Below is a small trained network, with its code and all its weights. Each question gives an input and a class and asks what happens when units are switched off, that is, made to give their printed mean instead of their output.

import numpy as np


def w(rows, s, z=0):
    codes = np.array(rows[::2]) - 128.0
    scale = np.full(codes.shape[1], s)
    scale[-1] = z or s
    return codes * scale


def norm(h):
    return h / np.sqrt((h * h).mean(-1, keepdims=True) + 1e-5)


def f(y):
    return y / 2 * (1 + np.tanh(0.7978845608 * (y + 0.044715 * y**3)))


def log_softmax(a):
    a = a - a.max(-1, keepdims=True)
    return a - np.log(np.exp(a).sum(-1, keepdims=True))


def net(x, mask):
    res = np.array(x, float).reshape(1, 2) / 4 @ E
    u = 0
    for l in range(2):
        y = f(norm(res) @ A[l][:, :-1].T + A[l][:, -1])
        res = res + np.where(mask[u : u + 8], y, B[l][:, -1]) @ B[l][:, :-1]
        u += 8
    return log_softmax(norm(res)[-1] @ U[:, :-1].T + U[:, -1])


A, B = {}, {}
E = w([
[176,118,113,113,254,89,165,112,131,87,134],'x0',
[141,157,122,93,160,72,129,125,34,197,77],'x1',
],0.0067)
A[0] = w([
[182,160,68,133,242,139,164,85,106,105,132,154],'L0N0',
[126,67,152,66,137,126,146,155,201,111,148,62],'L0N1',
[176,163,164,55,150,94,91,156,10,188,62,3],'L0N2',
[167,189,146,74,160,86,105,133,5,180,30,77],'L0N3',
[185,142,102,101,226,53,167,53,60,116,90,85],'L0N4',
[194,147,99,50,255,39,243,112,52,90,78,91],'L0N5',
[108,201,90,57,150,10,149,91,8,241,31,34],'L0N6',
[73,166,218,126,99,139,76,161,127,231,83,86],'L0N7',
],0.0058,0.0035)
B[0] = w([
[182,124,147,174,117,91,164,140,154,150,156,212],'L0N0',
[122,128,88,117,157,112,151,139,99,155,167,146],'L0N1',
[164,166,43,39,73,117,209,92,124,168,71,191],'L0N2',
[200,153,59,76,105,86,173,122,121,155,140,212],'L0N3',
[114,87,152,122,123,172,111,132,107,96,91,218],'L0N4',
[66,101,187,90,91,152,58,127,141,123,93,254],'L0N5',
[151,201,33,69,102,101,179,76,105,255,98,236],'L0N6',
[107,143,139,172,151,125,115,143,124,163,142,178],'L0N7',
],0.011,0.0098)
A[1] = w([
[121,77,255,121,130,131,79,120,241,83,98,36],'L1N0',
[180,222,64,44,51,74,127,157,30,162,38,140],'L1N1',
[212,191,140,206,169,58,171,93,137,147,147,2],'L1N2',
[57,98,97,107,70,186,154,170,135,111,142,96],'L1N3',
[195,196,57,44,89,135,110,93,6,168,50,152],'L1N4',
[46,212,235,173,58,140,32,166,80,174,62,61],'L1N5',
[26,89,113,96,135,150,124,125,142,68,178,36],'L1N6',
[196,67,152,88,184,111,163,135,160,52,75,133],'L1N7',
],0.0067,0.0031)
B[1] = w([
[151,71,131,32,221,80,91,134,86,195,70,196],'L1N0',
[111,119,61,58,106,121,201,49,254,222,146,248],'L1N1',
[171,136,77,182,125,148,142,185,201,145,194,137],'L1N2',
[166,163,98,110,155,84,175,85,120,174,116,163],'L1N3',
[119,152,31,60,103,61,234,22,200,221,164,243],'L1N4',
[87,199,166,220,113,174,143,160,44,20,191,195],'L1N5',
[125,128,121,87,111,96,127,103,133,182,54,153],'L1N6',
[107,173,143,173,78,154,98,157,47,101,126,153],'L1N7',
],0.0082,0.011)
U = w([
[144,2,240,40,222,115,27,212,33,60,52,156],'0',
[120,153,48,22,83,110,187,42,194,241,80,194],'1',
[23,240,198,218,35,210,106,128,25,42,138,145],'2',
[203,113,67,202,184,116,194,213,190,45,229,154],'3',
[166,164,103,172,143,88,17,142,150,59,35,1],'4',
],0.011,0.0088)

Each question gives the input, the list of numbers given to net, and the class t.
The units are the neurons (one row each of A and B). Each row of codes is followed by its name. A weight is (code - 128) times the scale printed after its matrix; where a second scale follows, it is the last column's (A, B and U).
mask holds one flag per neuron, layer by layer. A switched-off neuron (its flag False) gives its mean, the last column of its row in B, instead of its output. The means were averaged over made-up inputs and are rounded, as every weight is.
A unit's drop is (log p(t) with every unit on - log p(t) with that unit switched off) / (log p(t) with every unit on - log p(t) with every unit switched off).
most important unit: the unit with the biggest drop
top k neurons: the k neurons with the biggest drops, biggest first
top k neurons in layer l: the k neurons of layer l with the biggest drops, biggest first
drop when u is switched off: that unit's drop, to one decimal
input [6,-8], class 3: most important unit	L0N5
input [7,-6], class 0: top 2 neurons	L0N6, L0N3
input [-4,-4], class 2: top 4 neurons in layer 0	L0N6, L0N3, L0N2, L0N0
input [2,-7], class 3: top 4 neurons in layer 0	L0N5, L0N4, L0N1, L0N6
input [-5,-6], class 2: top 3 neurons	L1N1, L0N6, L1N4
input [4,-6], class 3: top 2 neurons	L0N5, L0N6
input [-3,-2], class 2: top 3 neurons in layer 0	L0N3, L0N6, L0N2
input [5,-4], class 0: top 2 neurons	L0N6, L0N3
input [-8,0], class 2: drop when L0N6 is switched off	0.1
input [1,-3], class 3: drop when L0N6 is switched off	0.7
input [6,-5], class 0: top 2 neurons in layer 0	L0N6, L0N3
input [2,-1], class 0: drop when L1N0 is switched off	0.1
